In the rows, zero is written as 128.
120	128	147	129	112	110	134	139	91	112	106	149	119	140	180	174	104	97	102	160	120	124	73	126	128	113	99	123	114	132	107	115	130	112	121	105	148	136	116	95	85	193	124
lev
112	172	81	142	93	129	147	137	103	106	108	116	150	161	115	109	132	121	162	144	89	142	65	112	118	113	110	158	135	152	150	144	62	113	111	144	107	128	110	113	100	91	161
lotu
105	125	77	153	118	149	110	111	104	102	123	71	145	144	136	83	139	124	138	113	145	124	99	90	112	100	159	197	133	169	123	142	147	140	86	136	117	160	127	111	138	114	110
mis
154	124	181	151	136	132	172	113	112	94	123	100	124	117	83	120	89	168	165	117	62	129	121	139	101	117	94	126	102	119	152	167	95	157	95	116	121	127	146	121	146	97	172
mis
129	171	104	139	157	164	195	111	77	116	138	151	117	157	157	218	133	151	132	165	106	114	123	114	130	132	136	92	144	130	127	135	110	130	88	147	130	138	118	106	123	90	121
lev
135	95	145	87	101	177	152	139	174	131	134	136	126	110	134	93	114	122	193	121	94	136	181	120	191	107	149	105	106	102	217	157	116	159	48	124	191	144	135	123	138	119	97
ludi
116	129	127	121	114	137	195	113	100	111	125	71	140	127	157	121	111	162	183	149	152	144	155	119	155	103	142	153	121	116	158	124	122	123	74	131	133	176	148	130	167	110	133
ludi
157	156	104	148	137	205	180	113	109	153	119	161	150	109	148	102	114	220	174	156	58	121	147	144	164	127	131	116	95	133	171	157	88	167	57	111	150	157	145	109	140	70	108
lotu
152	129	148	142	131	147	142	123	134	111	99	78	135	129	95	67	97	104	131	113	88	142	175	110	104	93	146	176	143	152	149	140	165	131	113	117	149	162	146	101	85	127	163
Nufov
114	119	118	120	118	145	154	178	150	135	123	59	148	94	119	87	130	163	157	105	155	120	110	143	115	141	96	103	153	110	107	106	115	128	79	150	112	130	160	148	171	127	100
lev
164	166	129	127	117	133	105	130	80	72	115	98	136	161	115	87	100	131	131	130	121	185	133	130	92	141	131	147	108	138	125	148	78	124	115	111	99	123	140	94	75	149	159
kise
110	122	73	70	92	112	137	133	112	143	163	107	133	141	140	100	131	144	178	132	168	99	85	138	155	116	131	106	128	119	123	134	112	94	128	170	113	154	135	176	182	162	97
Nufov
161	158	143	132	52	123	125	113	59	62	146	145	131	104	155	86	115	105	115	142	95	146	91	104	95	110	128	139	109	153	135	148	108	111	101	123	109	89	128	140	91	137	173
mis
120	151	158	172	142	142	166	126	100	150	173	121	121	116	164	158	128	137	127	166	74	86	113	141	144	135	102	60	167	127	115	134	132	123	109	124	175	106	113	164	155	103	120
mis
166	159	109	136	128	139	105	120	108	102	94	124	141	105	146	132	137	126	123	145	178	150	151	125	85	111	101	188	89	140	108	117	97	120	134	110	106	118	138	93	104	105	131
ludi
137	147	140	165	151	146	168	165	111	96	119	120	159	133	121	154	153	91	110	95	186	177	166	93	138	128	132	106	164	143	108	109	144	146	122	129	152	125	128	105	136	88	120
Noruz
89	126	171	147	76	110	129	184	145	103	121	125	114	181	117	162	109	121	164	160	151	121	79	90	136	117	143	140	134	172	86	112	107	112	142	133	137	107	131	156	124	80	125
ludi
106	138	118	141	66	134	158	160	93	102	103	178	134	120	174	135	102	100	128	126	106	167	118	107	137	131	102	157	111	132	107	114	89	134	89	102	164	117	128	87	110	160	131
Noruz
141	173	178	110	135	117	102	125	126	136	112	93	77	173	129	216	144	98	94	184	162	112	200	101	119	136	132	176	120	124	70	113	142	150	162	140	154	79	117	191	123	133	175
lotu
96	135	153	107	75	151	180	192	127	152	152	128	113	128	169	134	114	173	160	137	144	118	138	134	180	165	86	108	120	117	106	107	94	141	101	110	175	98	137	147	175	146	112
Noruz
161	134	156	154	156	179	163	93	90	101	143	179	155	109	138	106	141	166	153	135	113	95	193	100	119	85	120	155	66	158	187	181	120	157	125	117	159	129	137	109	108	106	183
Noruz
137	159	143	130	122	119	135	117	84	125	102	132	134	123	166	103	157	132	114	162	142	111	150	94	82	113	108	181	116	148	128	120	152	101	162	128	154	147	143	123	94	143	180
lotu
92	174	105	174	165	160	105	107	122	113	118	88	130	169	131	130	112	129	136	176	79	129	162	101	127	115	107	166	89	134	124	129	128	82	128	147	137	124	119	121	145	78	141
mis
123	117	120	78	92	151	185	113	151	104	127	132	119	143	134	163	105	109	133	124	165	143	155	137	154	117	115	113	101	110	140	129	125	115	131	134	141	134	138	145	157	133	109
Nufov
118	153	144	148	169	183	148	172	120	120	111	107	122	157	162	187	142	114	109	149	140	129	159	112	131	132	75	106	100	130	112	111	101	130	104	135	163	126	114	104	114	113	152
kise
125	125	140	94	103	132	144	130	97	98	124	166	121	124	169	126	111	144	149	164	162	120	143	95	153	113	119	97	84	101	153	132	149	155	115	116	168	133	100	105	119	136	106
lev
134	122	199	88	86	110	177	156	154	139	143	66	94	172	169	157	124	144	161	180	103	111	104	131	155	121	136	101	128	89	143	112	147	122	107	125	177	99	123	154	144	174	101
lev
129	157	99	155	58	152	169	134	80	60	111	147	130	90	147	94	117	85	116	152	145	155	135	118	115	133	155	123	122	144	116	179	94	68	157	124	175	147	135	92	80	67	142
Nufov
127	115	116	86	82	174	186	105	149	111	149	76	134	151	133	149	119	131	219	149	150	108	102	138	136	77	156	158	108	124	159	161	90	116	84	149	139	145	149	158	161	96	86
ludi
136	117	148	151	141	128	121	157	125	116	144	133	174	77	169	47	176	154	141	121	197	122	115	86	100	129	146	130	111	165	167	101	191	106	160	146	121	163	154	139	110	120	110
ludi
151	159	122	134	171	136	114	159	95	145	96	93	117	165	168	182	157	139	122	154	194	165	140	125	68	140	103	155	65	125	126	102	115	132	132	127	107	146	131	100	80	123	117
kise
78	134	75	138	97	184	161	117	125	85	166	122	128	151	130	119	119	119	183	149	102	83	146	90	130	122	145	176	207	133	144	178	97	132	115	126	162	110	145	87	179	70	98
nak
70	132	139	104	107	109	160	134	152	117	166	41	89	193	127	140	115	112	186	174	140	140	93	156	157	103	106	183	146	127	97	138	132	151	115	125	145	112	126	123	166	121	103
lotu
101	125	106	180	137	177	152	161	100	131	125	178	190	88	160	135	133	159	125	141	129	80	109	136	123	118	132	68	174	140	136	143	108	171	89	130	141	151	145	98	109	104	135
lotu
106	99	151	161	116	120	123	165	125	145	171	194	129	128	178	118	156	120	145	142	121	90	143	55	146	128	118	145	198	155	85	137	141	151	108	124	168	79	135	149	147	154	87
lotu
125	159	125	165	111	120	149	129	115	85	117	93	99	159	136	131	94	109	135	170	113	138	103	105	82	133	130	139	178	145	118	145	165	138	128	116	137	122	113	97	111	108	100
Nufov
129	130	149	151	71	73	90	170	93	73	130	124	152	152	121	106	126	111	128	142	194	144	96	59	126	138	199	131	179	151	97	120	146	144	171	113	138	82	117	141	125	110	91
mis
85	106	165	149	136	135	159	175	135	119	128	76	127	175	111	140	97	141	184	144	164	110	122	153	116	96	73	97	154	152	74	162	110	138	104	127	171	132	172	144	151	127	94
Nufov
174	141	188	140	163	168	114	122	87	129	133	84	112	110	152	94	166	137	93	119	149	137	161	129	88	119	96	178	90	137	153	135	117	111	117	123	133	118	148	114	115	129	134
kise
89	116	128	102	85	146	148	149	139	103	166	128	136	158	184	115	112	143	182	158	154	116	102	68	207	118	164	118	91	158	168	132	152	141	73	162	135	123	103	205	161	163	111
Noruz
65	132	127	122	103	142	157	139	117	158	140	143	144	150	137	124	92	208	200	179	141	100	115	159	145	94	97	136	79	113	122	128	87	141	90	139	158	133	126	147	173	110	66
ludi
107	148	111	133	107	131	117	111	109	95	103	161	134	130	151	142	127	154	98	145	181	135	171	96	70	146	114	157	104	128	121	126	115	132	147	120	122	90	119	111	103	95	128
mis
84	133	122	127	95	131	176	130	83	116	148	121	101	182	140	135	106	161	166	175	143	133	120	141	159	141	143	78	149	107	125	152	102	98	153	103	178	133	141	99	179	64	71
kise
143	174	131	167	131	145	161	121	95	116	103	70	125	141	162	151	111	127	120	189	101	155	106	110	125	122	138	117	74	146	166	139	148	97	109	146	127	112	104	165	96	100	136
Noruz
138	132	134	108	108	138	132	133	106	143	140	117	105	82	147	122	121	133	151	156	154	130	99	163	151	139	119	99	123	87	139	147	126	145	109	128	149	135	141	145	182	110	63
lotu
78	150	111	144	128	138	143	159	76	113	130	93	140	149	140	97	118	156	132	168	145	151	142	136	169	142	133	116	117	119	135	135	87	119	129	123	171	116	125	103	140	105	105
kise
143	161	129	100	87	146	135	72	132	57	106	58	83	167	93	105	112	111	122	116	138	188	120	133	96	134	172	200	116	145	142	136	144	125	126	110	103	141	144	94	108	83	124
lev
106	140	113	150	112	124	109	108	90	126	84	84	115	162	169	130	77	153	126	180	109	137	34	144	106	134	129	124	105	146	134	152	132	101	108	100	140	151	113	105	88	127	69
mis
127	116	147	121	140	123	164	119	134	167	89	72	138	154	140	197	118	140	153	147	141	105	84	143	111	106	138	147	143	126	81	113	84	89	120	136	147	149	131	160	94	110	104
lev
128	172	123	153	200	155	146	176	117	185	81	93	117	162	136	207	133	134	110	164	122	118	119	123	126	150	127	109	150	142	125	92	114	127	113	138	166	162	99	112	105	83	113
kise
157	113	129	112	172	114	115	83	126	69	140	99	138	147	139	86	144	134	174	124	167	154	144	60	103	97	158	242	114	168	148	145	172	168	123	138	96	147	132	117	119	129	120
nak
152	133	157	127	175	150	149	98	111	128	136	85	122	138	148	135	161	124	111	136	147	113	146	134	117	84	86	185	98	170	147	146	147	120	138	116	148	99	143	114	125	147	140
Noruz
161	145	153	149	172	170	142	152	97	73	125	132	145	145	154	123	141	144	160	136	116	105	122	74	108	127	112	134	133	174	133	156	109	124	130	140	152	137	159	90	91	134	148
Nufov
140	111	122	137	125	143	116	131	126	120	115	65	136	133	107	112	151	121	125	88	172	145	209	90	91	139	137	234	145	113	112	133	108	146	158	104	94	104	170	85	105	107	164
lotu
95	103	140	117	120	169	165	147	144	143	163	141	131	147	135	102	112	170	195	131	137	100	103	145	150	113	98	76	110	116	113	154	100	114	88	145	165	172	129	145	184	107	76
kise
137	141	126	99	113	137	182	144	164	120	103	93	101	168	77	200	130	96	129	104	186	171	171	142	143	144	158	104	113	122	105	126	143	177	136	122	164	143	119	141	143	82	126
Noruz
124	167	118	171	173	188	167	119	88	124	152	139	146	130	153	176	133	146	140	184	115	103	163	130	134	106	118	101	113	129	140	158	114	143	101	140	169	113	113	110	117	81	100
ludi
118	175	97	146	164	174	149	189	102	162	113	106	142	132	177	181	128	118	99	167	155	141	154	165	122	131	67	97	114	114	106	74	120	101	106	125	139	149	148	92	147	144	115
kise
62	110	152	154	79	124	115	152	135	119	125	87	100	147	147	134	120	106	93	131	161	143	90	140	168	146	111	98	148	108	111	130	116	85	137	120	141	122	118	134	183	89	90
nak
115	135	161	104	75	183	138	152	143	137	145	37	90	169	134	97	133	146	160	131	148	119	142	117	123	128	151	126	130	113	94	122	129	83	75	168	143	148	154	190	196	95	107
kise
138	161	120	134	171	208	177	151	97	86	116	93	161	169	95	161	128	144	166	127	190	159	174	156	101	89	105	125	85	148	90	145	69	148	103	133	140	166	165	78	114	50	147
kise
122	134	141	117	140	156	150	74	125	117	95	86	154	165	154	155	149	120	144	141	134	125	167	102	102	76	140	203	115	117	148	122	103	101	129	146	128	154	137	113	85	92	192
lotu
103	183	108	166	135	188	173	144	148	69	114	143	127	191	93	187	117	121	160	145	125	137	182	129	94	117	138	150	147	165	118	149	99	155	101	145	146	157	167	91	149	70	148
Nufov
124	139	117	145	58	128	157	134	111	89	116	71	101	143	131	80	119	121	136	131	122	146	123	73	135	144	179	180	131	156	130	140	132	115	141	123	134	135	113	134	99	79	151
Nufov
116	144	132	106	80	147	173	156	148	104	105	124	145	155	130	137	118	168	155	157	159	125	144	87	165	110	162	98	85	143	107	101	151	157	97	164	157	118	113	200	175	103	135
Noruz
116	160	99	151	78	133	157	125	69	80	106	164	156	114	167	129	135	123	97	158	127	139	80	119	98	124	151	84	106	141	150	129	129	100	151	139	137	113	129	112	91	104	144
Noruz
105	134	82	157	140	131	123	147	105	141	110	84	141	143	127	149	148	143	139	153	154	96	138	97	127	138	149	131	137	137	138	140	109	141	145	133	140	110	118	133	111	93	118
ludi
116	129	140	134	131	151	159	158	141	157	157	165	128	113	184	148	146	140	130	149	105	86	171	83	162	140	125	143	143	140	121	111	136	136	106	139	175	85	121	154	151	158	129
Noruz
124	149	130	154	112	125	148	97	122	101	97	85	117	85	132	86	102	149	104	147	104	160	124	123	102	158	161	155	163	141	139	120	140	107	106	128	119	117	134	135	117	73	115
ludi
70	118	151	159	113	183	158	157	104	77	129	116	113	156	128	152	135	150	151	125	153	102	113	115	126	133	121	116	154	133	108	136	71	139	120	130	158	131	169	94	188	45	127
kise
157	147	205	131	138	102	81	108	85	128	166	109	121	125	138	85	163	148	140	141	117	112	80	126	102	97	131	204	122	137	144	117	109	127	132	140	118	80	132	151	127	146	103
lev
120	119	170	128	160	154	160	129	153	124	120	38	110	183	116	154	156	140	135	112	174	120	145	126	91	117	126	171	161	147	125	123	165	125	154	118	147	117	179	92	158	97	109
Noruz
100	121	170	129	105	133	168	132	145	168	127	55	102	174	187	183	119	171	138	192	103	84	84	110	153	140	163	73	100	99	145	102	183	100	123	148	168	137	103	201	157	112	98
mis
86	116	130	110	108	107	134	145	103	138	170	142	134	111	189	100	113	133	141	188	152	112	98	119	171	119	133	78	117	121	92	126	190	112	120	145	202	116	110	174	164	163	35
mis
139	150	115	133	81	137	153	138	110	122	116	130	139	112	139	115	136	112	122	107	139	166	122	117	104	129	153	162	147	121	132	114	110	102	101	137	122	131	132	105	134	108	114
Noruz
106	145	80	171	159	211	143	128	94	138	119	97	147	131	143	103	126	200	146	118	153	113	184	136	101	135	100	134	149	129	92	144	96	134	91	125	134	149	174	81	156	68	80
Nufov
166	168	141	125	154	134	143	118	49	103	101	147	169	86	150	97	148	180	108	143	130	117	129	136	88	112	78	133	97	136	137	96	124	130	156	111	158	120	171	87	143	137	144
mis
105	150	107	192	168	175	154	151	108	140	91	110	159	121	153	171	131	166	109	165	140	87	146	106	110	135	150	116	152	144	138	112	149	139	111	137	150	152	137	109	128	90	111
ludi
